Below are the code and all the weights of a small trained network. Each question names an input and a target symbol and asks about switching units off, where a switched-off unit gives its printed mean instead of its output.

import numpy as np


def w(rows, s, z=0):
    codes = np.array(rows[::2]) - 128.0
    scale = np.full(codes.shape[1], s)
    scale[-1] = z or s
    return codes * scale


def softmax(a):
    e = np.exp(a - a.max(-1, keepdims=True))
    return e / e.sum(-1, keepdims=True)


def log_softmax(a):
    a = a - a.max(-1, keepdims=True)
    return a - np.log(np.exp(a).sum(-1, keepdims=True))


def net(x, mask):
    ids = ['γζηλξτψ'.index(c) for c in x.split()]
    T = len(ids)
    res = E[ids] + P[:T]
    u = 0
    for l in range(3):
        r = res
        for j in range(3):
            rows = slice(2 * j, 2 * j + 2)
            q, k, v = (r @ M[l][rows].T for M in (Q, K, V))
            z = softmax(np.where(np.tri(T) > 0, q @ k.T / 2**0.5, -1e9)) @ v
            o = O[l][rows]
            res = res + np.where(mask[u + j], z, o[:, -1]) @ o[:, :-1]
        u += 3
    return log_softmax(res[-1] @ U[:, :-1].T + U[:, -1])


Q, K, V, O = {}, {}, {}, {}
E = w([
[201,153,66],'γ',
[155,114,248],'ζ',
[180,119,59],'η',
[124,64,251],'λ',
[121,62,177],'ξ',
[144,56,112],'τ',
[191,178,114],'ψ',
],0.012)
P = w([
[171,22,165],'0',
[51,252,86],'1',
[94,158,94],'2',
[239,129,76],'3',
[27,232,100],'4',
[62,116,97],'5',
],0.013)
Q[0] = w([
[105,92,80],'0.h1',
[154,149,75],'0.h1',
[197,106,124],'0.h2',
[179,81,81],'0.h2',
[74,128,89],'0.h3',
[3,200,110],'0.h3',
],0.015)
K[0] = w([
[10,75,157],'0.h1',
[147,76,167],'0.h1',
[54,216,83],'0.h2',
[183,188,63],'0.h2',
[93,117,59],'0.h3',
[143,190,107],'0.h3',
],0.013)
V[0] = w([
[153,87,49],'0.h1',
[167,241,172],'0.h1',
[85,91,249],'0.h2',
[210,208,115],'0.h2',
[81,129,66],'0.h3',
[144,72,41],'0.h3',
],0.012)
O[0] = w([
[124,169,163,250],'0.h1',
[190,109,79,2],'0.h1',
[164,84,1,70],'0.h2',
[157,147,155,196],'0.h2',
[143,208,190,157],'0.h3',
[137,160,172,176],'0.h3',
],0.0091,0.0035)
Q[1] = w([
[133,62,112],'1.h1',
[170,120,93],'1.h1',
[118,139,155],'1.h2',
[254,250,200],'1.h2',
[225,43,220],'1.h3',
[104,111,121],'1.h3',
],0.0098)
K[1] = w([
[122,78,130],'1.h1',
[135,98,104],'1.h1',
[148,131,191],'1.h2',
[92,110,136],'1.h2',
[148,6,144],'1.h3',
[102,111,115],'1.h3',
],0.014)
V[1] = w([
[164,243,15],'1.h1',
[188,166,121],'1.h1',
[38,130,117],'1.h2',
[162,208,150],'1.h2',
[173,58,160],'1.h3',
[220,249,86],'1.h3',
],0.012)
O[1] = w([
[97,8,139,247],'1.h1',
[117,119,112,169],'1.h1',
[66,23,4,117],'1.h2',
[123,149,36,138],'1.h2',
[236,126,51,27],'1.h3',
[254,76,209,255],'1.h3',
],0.0068,0.0053)
Q[2] = w([
[2,147,69],'2.h1',
[36,56,107],'2.h1',
[76,91,37],'2.h2',
[69,124,180],'2.h2',
[181,81,76],'2.h3',
[169,119,168],'2.h3',
],0.012)
K[2] = w([
[26,226,173],'2.h1',
[87,91,106],'2.h1',
[109,99,104],'2.h2',
[117,62,176],'2.h2',
[154,164,156],'2.h3',
[175,254,141],'2.h3',
],0.0074)
V[2] = w([
[190,122,60],'2.h1',
[214,56,142],'2.h1',
[50,127,191],'2.h2',
[1,140,156],'2.h2',
[43,233,121],'2.h3',
[147,219,141],'2.h3',
],0.0083)
O[2] = w([
[107,236,184,144],'2.h1',
[69,198,80,120],'2.h1',
[88,206,77,253],'2.h2',
[22,254,17,182],'2.h2',
[183,153,244,165],'2.h3',
[60,169,202,222],'2.h3',
],0.0052,0.0048)
U = w([
[140,254,110,3],'γ',
[230,89,81,139],'ζ',
[54,212,87,82],'η',
[185,116,9,151],'λ',
[71,58,44,219],'ξ',
[24,120,43,126],'τ',
[99,95,155,202],'ψ',
],0.0091,0.0062)

Each question gives the input, a string of symbols that net reads in full, and the target symbol t.
The units are the heads (2 rows each of Q, K, V and O). Each row of codes is followed by its name. A weight is (code - 128) times the scale printed after its matrix; where a second scale follows, it is the last column's (O and U).
mask holds one flag per head, layer by layer. A switched-off head (its flag False) gives its mean, the last column of its rows in O, instead of its output. The means were averaged over made-up inputs and are rounded, as every weight is.
A unit's drop is (log p(t) with every unit on - log p(t) with that unit switched off) / (log p(t) with every unit on - log p(t) with every unit switched off).
The circuit of an input: a set's keep is (log p(t) with only the set's units on - log p(t) with every unit switched off) / (log p(t) with every unit on - log p(t) with every unit switched off). Starting from all 9 units, units are removed one at a time, each time the one whose removal leaves the highest keep (on an exact tie, the one counted first), for as long as the keep stays at least 0.8.
circuit, biggest first: the units of the circuit, biggest drop first
most important unit: the unit with the biggest drop
heads that matter: for each layer, one digit per head in row order, 1 if its drop is at least 0.15 and else 0, layers parted by /
input τ η ψ ψ, target η: circuit, biggest first	(0.h2; 1.h3; 0.h1)
input η η ψ τ, target γ: most important unit	0.h2
input τ ψ ξ ξ, target η: circuit, biggest first	(1.h3; 0.h2)
input ψ ψ ζ λ, target ζ: circuit, biggest first	(0.h1; 1.h3)
input ψ ξ ψ ψ ζ ψ, target ζ: circuit, biggest first	(0.h1; 1.h3)
input τ τ ξ ξ, target η: heads that matter	110 / 101 / 010
input ξ ζ ψ γ γ λ, target λ: heads that matter	110 / 100 / 000
input η ψ τ, target τ: heads that matter	110 / 111 / 110
input η ξ λ ζ, target γ: heads that matter	100 / 101 / 101
input η τ η ξ, target γ: circuit, biggest first	(1.h1; 1.h3; 0.h2)
input λ τ ξ ξ ξ, target λ: heads that matter	011 / 100 / 001
input ξ η ψ λ, target τ: circuit, biggest first	(1.h3; 0.h3)
input ξ ψ τ ψ ψ, target ξ: heads that matter	010 / 010 / 000
input ξ γ τ η ψ, target ξ: most important unit	0.h2
input ψ η ζ, target ζ: circuit, biggest first	(2.h2; 0.h1; 1.h3)
input ξ ξ η η, target τ: circuit, biggest first	(1.h3; 0.h1; 0.h3)
input ψ ξ ψ ψ η, target ψ: heads that matter	110 / 101 / 010
input ξ τ τ, target τ: heads that matter	110 / 011 / 110
input ψ η γ, target γ: circuit, biggest first	(0.h2; 2.h1; 1.h3)
input ψ ξ ψ η γ, target ψ: most important unit	1.h1
input λ γ ψ τ ξ, target λ: circuit, biggest first	(0.h2; 0.h1)
input τ ψ ξ ζ, target η: circuit, biggest first	(1.h3; 0.h2)
input ξ ψ ψ ξ, target τ: circuit, biggest first	(1.h3; 0.h1)
